Below are the code and all the weights of a small trained network. Each question names an input and a target symbol and asks about switching units off, where a switched-off unit gives its printed mean instead of its output.

import numpy as np


def w(rows, s, z=0):
    codes = np.array(rows[::2]) - 128.0
    scale = np.full(codes.shape[1], s)
    scale[-1] = z or s
    return codes * scale


def f(y):
    return y / 2 * (1 + np.tanh(0.7978845608 * (y + 0.044715 * y**3)))


def softmax(a):
    e = np.exp(a - a.max(-1, keepdims=True))
    return e / e.sum(-1, keepdims=True)


def log_softmax(a):
    a = a - a.max(-1, keepdims=True)
    return a - np.log(np.exp(a).sum(-1, keepdims=True))


def net(x, mask):
    ids = ['γδεθλστψ'.index(c) for c in x.split()]
    T = len(ids)
    res = E[ids] + P[:T]
    u = 0
    for l in range(3):
        q, k, v = (res @ M[l].T for M in (Q, K, V))
        z = softmax(np.where(np.tri(T) > 0, q @ k.T / 3**0.5, -1e9)) @ v
        res = res + np.where(mask[u], z, O[l][:, -1]) @ O[l][:, :-1]
        u += 1
        y = f(res @ A[l][:, :-1].T + A[l][:, -1])
        res = res + np.where(mask[u : u + 12], y, B[l][:, -1]) @ B[l][:, :-1]
        u += 12
    return log_softmax(res[-1] @ U[:, :-1].T + U[:, -1])


Q, K, V, O, A, B = {}, {}, {}, {}, {}, {}
E = w([
[147,167,41,192,88,19],'γ',
[51,177,138,161,111,128],'δ',
[138,123,156,119,65,145],'ε',
[139,94,139,203,107,153],'θ',
[2,57,73,170,154,116],'λ',
[27,90,101,217,153,136],'σ',
[174,8,121,161,206,119],'τ',
[29,89,148,53,185,97],'ψ',
],0.0084)
P = w([
[39,121,214,157,97,49],'0',
[88,127,174,181,117,79],'1',
[116,105,127,163,81,99],'2',
[131,104,104,149,68,122],'3',
[144,102,81,134,63,136],'4',
[148,123,114,144,100,145],'5',
[156,109,73,117,82,163],'6',
[155,122,101,130,114,173],'7',
[159,131,100,126,130,187],'8',
[160,135,95,122,139,203],'9',
[160,145,105,131,161,218],'10',
[154,146,103,126,175,230],'11',
[152,158,100,126,183,240],'12',
[157,158,92,123,192,255],'13',
],0.006)
Q[0] = w([
[65,51,253,151,124,178],'L0H0',
[105,178,85,93,143,117],'L0H0',
[104,147,134,128,101,139],'L0H0',
],0.0072)
K[0] = w([
[94,100,94,90,146,254],'L0H0',
[112,167,140,165,112,94],'L0H0',
[99,135,122,116,111,136],'L0H0',
],0.0084)
V[0] = w([
[232,147,82,110,220,119],'L0H0',
[112,34,238,163,194,179],'L0H0',
[141,145,18,104,125,254],'L0H0',
],0.0086)
O[0] = w([
[241,138,136,59,131,134,19],'L0H0',
[125,25,171,132,1,176,201],'L0H0',
[130,120,129,85,210,254,3],'L0H0',
],0.0064,0.003)
A[0] = w([
[155,125,144,110,155,58,82],'L0N0',
[124,83,98,117,86,125,149],'L0N1',
[91,88,55,78,134,122,134],'L0N2',
[170,188,94,176,100,169,157],'L0N3',
[131,184,224,196,110,134,140],'L0N4',
[126,119,125,80,141,142,80],'L0N5',
[115,135,91,121,189,160,187],'L0N6',
[250,102,109,77,112,103,118],'L0N7',
[152,114,120,117,142,67,95],'L0N8',
[80,179,211,101,130,149,132],'L0N9',
[186,212,190,19,20,160,252],'L0N10',
[253,254,69,75,203,64,63],'L0N11',
],0.0078,0.0032)
B[0] = w([
[110,111,186,144,110,140,100],'L0N0',
[154,159,127,161,162,102,254],'L0N1',
[110,139,150,143,161,96,178],'L0N2',
[104,118,48,122,102,151,187],'L0N3',
[145,150,70,125,100,137,177],'L0N4',
[120,116,160,89,126,133,71],'L0N5',
[103,103,94,130,156,142,178],'L0N6',
[179,138,132,144,146,164,133],'L0N7',
[122,108,166,149,113,128,131],'L0N8',
[177,109,104,97,142,102,97],'L0N9',
[53,141,71,129,163,84,115],'L0N10',
[88,249,209,168,189,196,166],'L0N11',
],0.014,0.0019)
Q[1] = w([
[138,147,198,81,130,156],'L1H0',
[137,188,51,129,150,168],'L1H0',
[39,92,9,247,231,110],'L1H0',
],0.016)
K[1] = w([
[160,153,109,102,76,98],'L1H0',
[102,160,79,130,151,209],'L1H0',
[116,34,88,9,220,239],'L1H0',
],0.014)
V[1] = w([
[160,193,134,132,108,165],'L1H0',
[165,178,143,106,144,97],'L1H0',
[140,91,176,177,246,103],'L1H0',
],0.012)
O[1] = w([
[147,107,157,167,225,82,2],'L1H0',
[141,127,183,144,152,66,20],'L1H0',
[31,50,188,135,1,166,239],'L1H0',
],0.0069,0.0062)
A[1] = w([
[74,190,133,93,166,146,95],'L1N0',
[132,118,129,120,138,133,125],'L1N1',
[165,82,92,103,135,99,119],'L1N2',
[158,122,79,140,141,112,146],'L1N3',
[116,100,133,153,137,95,64],'L1N4',
[127,105,131,149,139,95,152],'L1N5',
[250,122,140,157,129,196,96],'L1N6',
[175,157,101,91,119,131,73],'L1N7',
[145,136,115,133,205,70,182],'L1N8',
[124,111,127,130,138,117,50],'L1N9',
[144,185,183,74,146,191,3],'L1N10',
[183,126,144,133,123,151,97],'L1N11',
],0.012,0.002)
B[1] = w([
[160,158,165,38,78,186,254],'L1N0',
[141,128,138,109,138,123,81],'L1N1',
[143,152,232,109,138,165,119],'L1N2',
[168,115,67,116,54,139,169],'L1N3',
[160,129,128,143,101,99,169],'L1N4',
[168,120,137,139,98,109,148],'L1N5',
[87,235,153,49,81,203,235],'L1N6',
[149,197,87,134,122,69,83],'L1N7',
[101,183,141,114,61,105,181],'L1N8',
[156,146,127,115,131,111,66],'L1N9',
[158,2,113,148,106,72,116],'L1N10',
[174,197,146,85,151,136,84],'L1N11',
],0.01,0.0013)
Q[2] = w([
[62,89,144,145,3,172],'L2H0',
[156,164,70,115,83,189],'L2H0',
[184,124,202,108,145,73],'L2H0',
],0.02)
K[2] = w([
[93,53,199,18,225,124],'L2H0',
[98,103,12,124,182,201],'L2H0',
[141,192,128,112,86,10],'L2H0',
],0.013)
V[2] = w([
[164,85,211,26,100,75],'L2H0',
[245,109,118,113,71,160],'L2H0',
[165,91,164,220,162,173],'L2H0',
],0.011)
O[2] = w([
[177,134,128,84,2,105,2],'L2H0',
[245,172,156,108,121,223,165],'L2H0',
[147,129,216,201,149,175,88],'L2H0',
],0.0082,0.0015)
A[2] = w([
[140,121,123,200,230,132,45],'L2N0',
[124,49,186,121,141,125,249],'L2N1',
[219,42,98,69,103,107,101],'L2N2',
[245,143,125,148,209,139,225],'L2N3',
[99,134,118,51,134,203,91],'L2N4',
[127,177,225,15,205,200,106],'L2N5',
[172,2,117,149,128,98,94],'L2N6',
[172,163,198,106,161,213,24],'L2N7',
[118,85,160,93,140,109,252],'L2N8',
[164,126,107,164,151,84,127],'L2N9',
[174,195,77,77,144,82,96],'L2N10',
[93,101,138,125,117,136,23],'L2N11',
],0.0087,0.0022)
B[2] = w([
[143,6,109,161,156,133,183],'L2N0',
[161,186,95,126,76,152,198],'L2N1',
[57,125,123,173,164,134,178],'L2N2',
[179,236,60,142,91,122,156],'L2N3',
[167,155,170,174,90,105,253],'L2N4',
[222,28,145,153,127,131,200],'L2N5',
[107,136,87,69,131,102,184],'L2N6',
[63,181,130,119,192,137,231],'L2N7',
[124,145,103,178,103,135,154],'L2N8',
[147,117,149,60,110,73,127],'L2N9',
[85,75,183,31,115,121,159],'L2N10',
[175,157,128,147,144,127,189],'L2N11',
],0.013,0.0055)
U = w([
[109,137,190,85,123,119,52],'γ',
[145,92,102,162,2,60,218],'δ',
[106,134,228,142,53,230,212],'ε',
[5,227,132,134,150,208,179],'θ',
[117,137,203,94,124,105,71],'λ',
[112,105,167,156,153,112,78],'σ',
[192,195,121,145,141,96,98],'τ',
[125,164,230,178,109,61,2],'ψ',
],0.0034,0.0033)

Each question gives the input, a string of symbols that net reads in full, and the target symbol t.
The units are the heads (3 rows each of Q, K, V and O) and the neurons (one row each of A and B). Each row of codes is followed by its name. A weight is (code - 128) times the scale printed after its matrix; where a second scale follows, it is the last column's (O, A, B and U).
mask holds one flag per unit, layer by layer, with each layer's heads first. A switched-off unit (its flag False) gives its mean, the last column of its rows in O or B, instead of its output. The means were averaged over made-up inputs and are rounded, as every weight is.
A unit's drop is (log p(t) with every unit on - log p(t) with that unit switched off) / (log p(t) with every unit on - log p(t) with every unit switched off).
The circuit of an input: a set's keep is (log p(t) with only the set's units on - log p(t) with every unit switched off) / (log p(t) with every unit on - log p(t) with every unit switched off). Starting from the 12 units with the biggest drops (on a tie, the unit counted first), units are removed one at a time, each time the one whose removal leaves the highest keep (on an exact tie, the one counted first), for as long as the keep stays at least 0.8.
circuit, biggest first: the units of the circuit, biggest drop first
unit that matters most: the unit with the biggest drop
top k neurons: the k neurons with the biggest drops, biggest first
k most important neurons of layer l: the k neurons of layer l with the biggest drops, biggest first
drop of u: that unit's drop, to one decimal
input γ τ τ, target θ: 2 most important neurons of layer 1	[L1N5; L1N4]
input γ λ δ ε ε τ γ, target θ: circuit, biggest first	[L0H0; L0N11]
input τ γ ψ θ γ ψ θ τ ψ γ θ ψ ε, target δ: circuit, biggest first	[L2H0; L2N7; L0N11]
input γ τ δ ψ σ ε γ ψ τ γ δ ψ θ, target δ: circuit, biggest first	[L2H0; L2N7; L0N11]
input λ τ λ σ λ δ τ γ γ, target θ: circuit, biggest first	[L0H0; L0N11; L2H0; L2N7]
input τ δ τ λ θ δ θ δ, target τ: unit that matters most	L1H0
input ε τ ψ γ θ τ τ ψ σ θ ψ δ, target δ: circuit, biggest first	[L2H0; L2N7; L0N11]
input τ ψ ψ ε ψ γ τ γ γ, target ε: circuit, biggest first	[L0H0; L0N11; L1N0; L2N5]
input θ ε γ λ λ θ θ τ σ ε γ σ γ, target σ: top 3 neurons	[L2N0; L2N5; L1N6]
input σ τ θ γ γ θ τ γ θ θ, target τ: top 2 neurons	[L0N3; L2N3]
input λ ψ γ θ σ λ λ γ σ δ, target σ: top 2 neurons	[L2N0; L1N6]
input τ σ τ γ σ γ γ, target σ: top 2 neurons	[L2N5; L2N0]
input ψ σ σ θ σ ε, target σ: top 2 neurons	[L2N0; L1N0]
input ψ γ γ γ σ, target σ: top neuron	[L2N0]
input δ γ δ ψ σ γ λ λ γ θ θ γ θ γ, target τ: 3 most important neurons of layer 1	[L1N3; L1N10; L1N0]
input γ λ τ τ τ γ θ ψ τ γ τ σ τ, target ε: top 2 neurons	[L2N5; L1N6]
input ψ τ γ γ λ τ γ σ δ ψ γ θ θ γ, target τ: 2 most important neurons of layer 1	[L1N10; L1N3]
input γ ε σ δ σ δ τ γ τ ε τ τ ψ, target δ: 3 most important neurons of layer 2	[L2N7; L2N4; L2N8]
input γ γ ε τ τ γ, target ε: top 3 neurons	[L0N11; L1N0; L2N5]
input θ γ ε λ θ γ ψ σ γ γ λ ψ ψ λ, target δ: unit that matters most	L2H0
input τ γ δ δ θ τ τ θ γ σ δ ψ δ, target δ: 2 most important neurons of layer 2	[L2N7; L2N4]
input ψ τ δ τ γ ψ τ θ γ σ, target σ: 2 most important neurons of layer 1	[L1N0; L1N6]
input γ σ ψ τ γ γ σ θ δ θ θ θ ε, target τ: top 2 neurons	[L2N3; L1N3]
input δ τ τ γ γ τ σ θ γ θ, target τ: 3 most important neurons of layer 2	[L2N3; L2N5; L2N4]
input γ τ γ τ, target θ: 4 most important neurons of layer 2	[L2N7; L2N2; L2N5; L2N4]
input ψ θ σ ε, target σ: drop of L2N0	0.3
input θ ε δ γ σ θ γ τ τ τ γ ψ σ, target δ: drop of L1H0	0.2
input γ θ τ τ ψ ψ θ γ τ τ, target ε: drop of L0H0	1.5
input γ τ θ τ γ γ γ γ σ ψ σ, target δ: drop of L0H0	0.1
